X =
[[147 149 139 119 100 126 104 150]
 [151 135 137 125 112 135 110 145]
 [138 143 143 116 110 134 114 152]
 [140 131 136 108 103 136 112 147]
 [115 115 133 104 129 138 133 136]
 [113 125 131 128 153 110 135 118]
 [118 115 133 105 128 138 132 138]
 [135 136 137 134 125 135 125 137]
 [127 133 128 146 140 124 135 122]]
X[0, 0] -> 147
X[:, 7] -> [150, 145, 152, 147, 136, 118, 138, 137, 122]
X[3, 3] -> 108
X[3] -> [140, 131, 136, 108, 103, 136, 112, 147]
X[4] -> [115, 115, 133, 104, 129, 138, 133, 136]
X[3, 0] -> 140
X[7, 1] -> 136
X[8, 5] -> 124
X[2, 2] -> 143
X[:, 1] -> [149, 135, 143, 131, 115, 125, 115, 136, 133]
X[5, 1] -> 125
X[8] -> [127, 133, 128, 146, 140, 124, 135, 122]
X[0, 1] -> 149
X[6, 6] -> 132
X[2, 6] -> 114
X[4, 7] -> 136
X[5, 7] -> 118
X[3, 7] -> 147
X[2, 3] -> 116
X[2, 1] -> 143
X[:, 6] -> [104, 110, 114, 112, 133, 135, 132, 125, 135]
X[0, 3] -> 119
X[6, 4] -> 128
X[:, 5] -> [126, 135, 134, 136, 138, 110, 138, 135, 124]
X[3, 4] -> 103

x = [[118, 135, 116, 125, 131, 122, 141, 114, 130, 140], [118, 139, 120, 123, 125, 123, 137, 117, 111, 135], [110, 119, 125, 125, 136, 128, 128, 127, 122, 146], [127, 105, 141, 126, 127, 120, 132, 132, 132, 124], [125, 125, 134, 153, 124, 135, 133, 129, 126, 136], [110, 131, 146, 136, 132, 122, 123, 133, 130, 122], [127, 144, 138, 114, 136, 135, 129, 118, 132, 136], [120, 144, 136, 135, 129, 135, 114, 136, 119, 123], [138, 127, 144, 117, 137, 126, 115, 130, 123, 119], [136, 115, 118, 132, 131, 142, 126, 131, 134, 144], [132, 118, 116, 121, 122, 120, 138, 121, 112, 133]]
Rows and columns are counted from 0.
(0, 0) -> 118
(6, 9) -> 136
(5, 2) -> 146
(5, 6) -> 123
(6, 1) -> 144
(7, 1) -> 144
(1, 9) -> 135
(7, 8) -> 119
(7, 6) -> 114
(4, 3) -> 153
(10, 1) -> 118
(7, 4) -> 129
(4, 5) -> 135
(3, 9) -> 124
(8, 7) -> 130
(2, 6) -> 128
(1, 5) -> 123
(1, 6) -> 137
(10, 5) -> 120
(1, 8) -> 111
(8, 0) -> 138
(9, 0) -> 136
(9, 4) -> 131
(1, 2) -> 120
(0, 4) -> 131
(10, 8) -> 112
(3, 0) -> 127
(0, 6) -> 141
(8, 6) -> 115
(3, 5) -> 120
(4, 7) -> 129
(6, 8) -> 132
(9, 8) -> 134

grid =
[[128 126 128 122 127 121 129]
 [144 136 137 144 117 143 141]
 [108 135 143 132 118 115 117]
 [128 109 115 126 131 144 138]
 [155 146 140 141 122 140 148]
 [111 137 144 131 143 114 115]
 [140 109 110 133 117 145 126]
 [136 141 109 118 131 114 136]
 [136 146 146 144 124 131 139]
 [124 111 129 117 143 115 133]
 [125 144 148 145 116 131 127]
 [130 131 127 114 143 120 136]
 [122 110 116 119 115 145 115]]
Rows and columns are counted from 0.
(0, 0): 128
(2, 1): 135
(3, 3): 126
(12, 6): 115
(11, 0): 130
(8, 4): 124
(3, 6): 138
(2, 5): 115
(7, 0): 136
(9, 1): 111
(10, 2): 148
(12, 2): 116
(0, 1): 126
(5, 0): 111
(0, 5): 121
(6, 4): 117
(1, 3): 144
(1, 5): 143
(0, 4): 127
(5, 2): 144
(4, 1): 146
(4, 2): 140
(2, 4): 118
(4, 0): 155
(6, 1): 109
(7, 4): 131
(7, 5): 114
(10, 3): 145
(2, 0): 108
(3, 4): 131
(8, 5): 131
(11, 4): 143
(4, 5): 140
